Below are the code and all the weights of a small trained network. Each question names an input and a class and asks about switching units off, where a switched-off unit gives its printed mean instead of its output.

import numpy as np


def w(rows, s, z=0):
    codes = np.array(rows[::2]) - 128.0
    scale = np.full(codes.shape[1], s)
    scale[-1] = z or s
    return codes * scale


def f(y):
    return y / 2 * (1 + np.tanh(0.7978845608 * (y + 0.044715 * y**3)))


def log_softmax(a):
    a = a - a.max(-1, keepdims=True)
    return a - np.log(np.exp(a).sum(-1, keepdims=True))


def net(x, mask):
    res = np.array(x, float).reshape(1, 3) / 4 @ E
    y = f(res @ A[0][:, :-1].T + A[0][:, -1])
    res = res + np.where(mask, y, B[0][:, -1]) @ B[0][:, :-1]
    return log_softmax(res[-1] @ U[:, :-1].T + U[:, -1])


A, B = {}, {}
E = w([
[19,217,166,207],'x0',
[187,86,62,254],'x1',
[43,28,226,166],'x2',
],0.009)
A[0] = w([
[84,77,148,138,108],'N1',
[177,64,86,104,111],'N2',
[115,116,161,131,84],'N3',
[106,47,144,181,126],'N4',
[151,106,176,187,89],'N5',
[106,175,108,46,109],'N6',
[94,182,116,223,117],'N7',
[76,170,116,171,114],'N8',
[149,176,91,130,184],'N9',
[156,123,153,129,248],'N10',
[152,164,41,171,104],'N11',
[79,159,107,166,131],'N12',
[172,67,102,112,110],'N13',
[133,222,106,108,109],'N14',
[159,137,63,191,133],'N15',
[80,206,146,136,112],'N16',
[116,163,93,76,121],'N17',
[104,181,138,167,111],'N18',
[101,66,156,157,113],'N19',
[146,90,76,192,177],'N20',
[70,87,193,136,145],'N21',
[143,45,113,39,129],'N22',
[156,206,72,162,125],'N23',
[87,173,123,153,115],'N24',
[159,104,78,251,68],'N25',
[158,155,112,157,89],'N26',
[156,189,65,156,124],'N27',
[184,191,130,60,121],'N28',
[73,165,165,48,120],'N29',
],0.015,0.014)
B[0] = w([
[151,97,110,101,167],'N1',
[141,162,60,165,192],'N2',
[105,110,86,81,132],'N3',
[126,86,123,148,192],'N4',
[105,103,98,90,148],'N5',
[73,105,146,108,193],'N6',
[139,154,94,172,204],'N7',
[143,136,90,156,177],'N8',
[175,112,148,158,209],'N9',
[157,147,192,181,251],'N10',
[103,93,120,101,198],'N11',
[161,146,116,143,175],'N12',
[131,141,91,150,179],'N13',
[110,98,115,137,185],'N14',
[73,113,142,132,208],'N15',
[116,145,103,155,189],'N16',
[90,93,154,140,170],'N17',
[130,138,89,149,167],'N18',
[141,96,106,141,175],'N19',
[77,167,171,146,226],'N20',
[115,101,130,155,222],'N21',
[103,171,75,163,219],'N22',
[135,91,125,151,202],'N23',
[142,151,97,143,166],'N24',
[7,156,160,42,210],'N25',
[93,98,92,60,144],'N26',
[148,95,124,129,198],'N27',
[108,116,123,142,207],'N28',
[60,146,142,108,224],'N29',
],0.016,0.013)
U = w([
[126,215,54,176,120],'0',
[57,144,172,119,164],'1',
[119,6,123,157,93],'2',
[154,183,235,189,254],'3',
[207,113,147,107,86],'4',
[163,148,141,86,64],'5',
[187,150,126,79,90],'6',
],0.016,0.007)

Each question gives the input, the list of numbers given to net, and the class t.
The units are the neurons (one row each of A and B). Each row of codes is followed by its name. A weight is (code - 128) times the scale printed after its matrix; where a second scale follows, it is the last column's (A, B and U).
mask holds one flag per neuron, in row order. A switched-off neuron (its flag False) gives its mean, the last column of its row in B, instead of its output. The means were averaged over made-up inputs and are rounded, as every weight is.
A unit's drop is (log p(t) with every unit on - log p(t) with that unit switched off) / (log p(t) with every unit on - log p(t) with every unit switched off).
The circuit of an input: a set's keep is (log p(t) with only the set's units on - log p(t) with every unit switched off) / (log p(t) with every unit on - log p(t) with every unit switched off). Starting from the 12 units with the biggest drops (on a tie, the unit counted first), units are removed one at a time, each time the one whose removal leaves the highest keep (on an exact tie, the one counted first), for as long as the keep stays at least 0.8.
circuit, biggest first: the units of the circuit, biggest drop first
unit that matters most: the unit with the biggest drop
top k neurons: the k neurons with the biggest drops, biggest first
drop when u is switched off: that unit's drop, to one decimal
input [-7,6,2], class 0: circuit, biggest first => (N2)
input [-8,8,3], class 0: top 3 neurons => (N2; N13; N22)
input [3,-3,-2], class 3: circuit, biggest first => (N25; N22; N11)
input [-4,2,3], class 0: top 2 neurons => (N2; N22)
input [-1,-5,6], class 2: top 3 neurons => (N25; N20; N21)
input [-2,-3,5], class 2: top 2 neurons => (N25; N20)
input [-1,5,-7], class 2: top 2 neurons => (N23; N27)
input [3,-1,-2], class 3: top 3 neurons => (N22; N2; N13)
input [4,5,-5], class 1: top 2 neurons => (N25; N20)
input [5,-4,1], class 0: drop when N25 is switched off => 0.1
input [1,8,-2], class 1: drop when N25 is switched off => 0.4
input [3,8,-1], class 1: drop when N25 is switched off => 0.5
input [2,3,3], class 3: top 2 neurons => (N29; N11)
input [2,8,-7], class 1: drop when N25 is switched off => 1.4
input [7,-2,7], class 0: unit that matters most => N7
